Below are the code and all the weights of a small trained network. Each question names an input and a target symbol and asks about switching units off, where a switched-off unit gives its printed mean instead of its output.

import numpy as np


def w(rows, s, z=0):
    codes = np.array(rows[::2]) - 128.0
    scale = np.full(codes.shape[1], s)
    scale[-1] = z or s
    return codes * scale


def f(y):
    return np.maximum(y, 0)


def softmax(a):
    e = np.exp(a - a.max(-1, keepdims=True))
    return e / e.sum(-1, keepdims=True)


def log_softmax(a):
    a = a - a.max(-1, keepdims=True)
    return a - np.log(np.exp(a).sum(-1, keepdims=True))


def net(x, mask):
    ids = ['ΔΛΦΩβγεημξπψ'.index(c) for c in x.split()]
    T = len(ids)
    res = E[ids] + P[:T]
    r = res
    for j in range(3):
        rows = slice(2 * j, 2 * j + 2)
        q, k, v = (r @ M[0][rows].T for M in (Q, K, V))
        z = softmax(np.where(np.tri(T) > 0, q @ k.T / 2**0.5, -1e9)) @ v
        o = O[0][rows]
        res = res + np.where(mask[j], z, o[:, -1]) @ o[:, :-1]
    y = f(res @ A[0][:, :-1].T + A[0][:, -1])
    res = res + np.where(mask[3:7], y, B[0][:, -1]) @ B[0][:, :-1]
    return log_softmax(res[-1] @ U[:, :-1].T + U[:, -1])


Q, K, V, O, A, B = {}, {}, {}, {}, {}, {}
E = w([
[128,48,110,122,161,82],'Δ',
[82,57,54,215,121,37],'Λ',
[104,67,53,160,36,101],'Φ',
[77,189,56,153,142,166],'Ω',
[184,116,19,167,97,154],'β',
[34,164,82,51,198,129],'γ',
[54,72,213,144,148,176],'ε',
[18,155,172,185,119,101],'η',
[142,115,95,151,254,200],'μ',
[86,114,174,78,251,69],'ξ',
[192,23,162,57,102,161],'π',
[169,184,190,28,35,212],'ψ',
],0.015)
P = w([
[110,200,81,207,56,17],'0',
[107,209,125,143,100,51],'1',
[74,194,154,82,112,60],'2',
[30,145,132,59,130,118],'3',
[2,118,127,80,138,152],'4',
[10,136,87,69,128,129],'5',
],0.0046)
Q[0] = w([
[2,57,42,102,204,114],'h0',
[56,210,86,176,216,128],'h0',
[116,141,92,169,33,89],'h1',
[51,161,43,59,121,147],'h1',
[168,89,71,205,104,63],'h2',
[167,161,63,121,111,129],'h2',
],0.0063)
K[0] = w([
[130,17,186,19,235,209],'h0',
[116,55,185,107,219,82],'h0',
[116,125,169,156,203,81],'h1',
[42,149,224,105,159,255],'h1',
[112,150,108,201,198,89],'h2',
[72,191,138,134,158,136],'h2',
],0.0062)
V[0] = w([
[86,128,251,186,226,159],'h0',
[155,152,58,254,81,212],'h0',
[112,54,135,223,194,112],'h1',
[195,60,92,80,149,128],'h1',
[118,63,136,53,102,127],'h2',
[152,127,160,80,69,103],'h2',
],0.0075)
O[0] = w([
[104,158,242,150,139,107,206],'h0',
[10,52,108,123,145,202,1],'h0',
[118,23,172,253,95,120,146],'h1',
[133,66,131,59,223,28,87],'h1',
[150,83,137,85,95,74,128],'h2',
[55,130,63,91,11,82,105],'h2',
],0.0063,0.0064)
A[0] = w([
[242,3,206,71,87,111,139],'n0',
[127,205,192,173,235,111,5],'n1',
[50,109,28,190,93,175,81],'n2',
[209,190,25,206,229,154,172],'n3',
],0.0057,0.0029)
B[0] = w([
[144,97,51,67,184,119,193],'n0',
[164,137,194,96,23,107,255],'n1',
[218,141,139,141,71,148,205],'n2',
[156,69,174,124,255,177,220],'n3',
],0.0095,0.0058)
U = w([
[108,93,81,110,200,46,191],'Δ',
[137,100,112,240,140,31,44],'Λ',
[171,129,81,177,34,82,61],'Φ',
[129,254,124,195,132,181,178],'Ω',
[177,149,74,166,150,160,147],'β',
[84,203,82,85,127,113,254],'γ',
[30,64,208,137,136,163,190],'ε',
[50,174,170,201,76,119,84],'η',
[113,124,179,113,224,147,62],'μ',
[209,146,170,140,109,69,157],'ξ',
[181,86,79,76,136,125,55],'π',
[159,165,96,82,35,149,21],'ψ',
],0.0093,0.0059)

Each question gives the input, a string of symbols that net reads in full, and the target symbol t.
The units are the heads (2 rows each of Q, K, V and O) and the neurons (one row each of A and B). Each row of codes is followed by its name. A weight is (code - 128) times the scale printed after its matrix; where a second scale follows, it is the last column's (O, A, B and U).
mask holds one flag per unit, heads first, then neurons. A switched-off unit (its flag False) gives its mean, the last column of its rows in O or B, instead of its output. The means were averaged over made-up inputs and are rounded, as every weight is.
A unit's drop is (log p(t) with every unit on - log p(t) with that unit switched off) / (log p(t) with every unit on - log p(t) with every unit switched off).
The circuit of an input: a set's keep is (log p(t) with only the set's units on - log p(t) with every unit switched off) / (log p(t) with every unit on - log p(t) with every unit switched off). Starting from all 7 units, units are removed one at a time, each time the one whose removal leaves the highest keep (on an exact tie, the one counted first), for as long as the keep stays at least 0.8.
circuit, biggest first: the units of the circuit, biggest drop first
most important unit: the unit with the biggest drop
top k neurons: the k neurons with the biggest drops, biggest first
which heads matter: for each layer, one digit per head in row order, 1 if its drop is at least 0.15 and else 0, layers parted by /
drop when u is switched off: that unit's drop, to one decimal
input ξ Δ Φ ξ ξ ξ, target ξ: circuit, biggest first => h0
input Φ Φ ε ψ ε ξ, target ξ: top 2 neurons => n1, n0
input Φ Λ π, target π: which heads matter => 100
input Λ Δ η μ, target ε: circuit, biggest first => h0, h1
input ξ π Δ, target Δ: circuit, biggest first => h1, n0, n1
input Λ ξ ξ ψ, target γ: top 2 neurons => n1, n2
input Ω Ω Λ ξ Λ, target ξ: which heads matter => 101
input ξ η π, target Δ: which heads matter => 000
input μ Ω β, target β: which heads matter => 101
input Ω π μ, target μ: which heads matter => 000
input Ω Ω μ, target μ: which heads matter => 001
input Ω π ψ ξ, target γ: which heads matter => 011
input Λ ε β, target β: top 3 neurons => n1, n3, n2
input ψ β ξ μ π, target π: most important unit => n0
input Λ β η π Δ, target Δ: drop when n2 is switched off => 0.2
input β μ η μ, target ε: drop when h2 is switched off => -0.1
input π μ η Λ π, target Δ: drop when n2 is switched off => 0.1
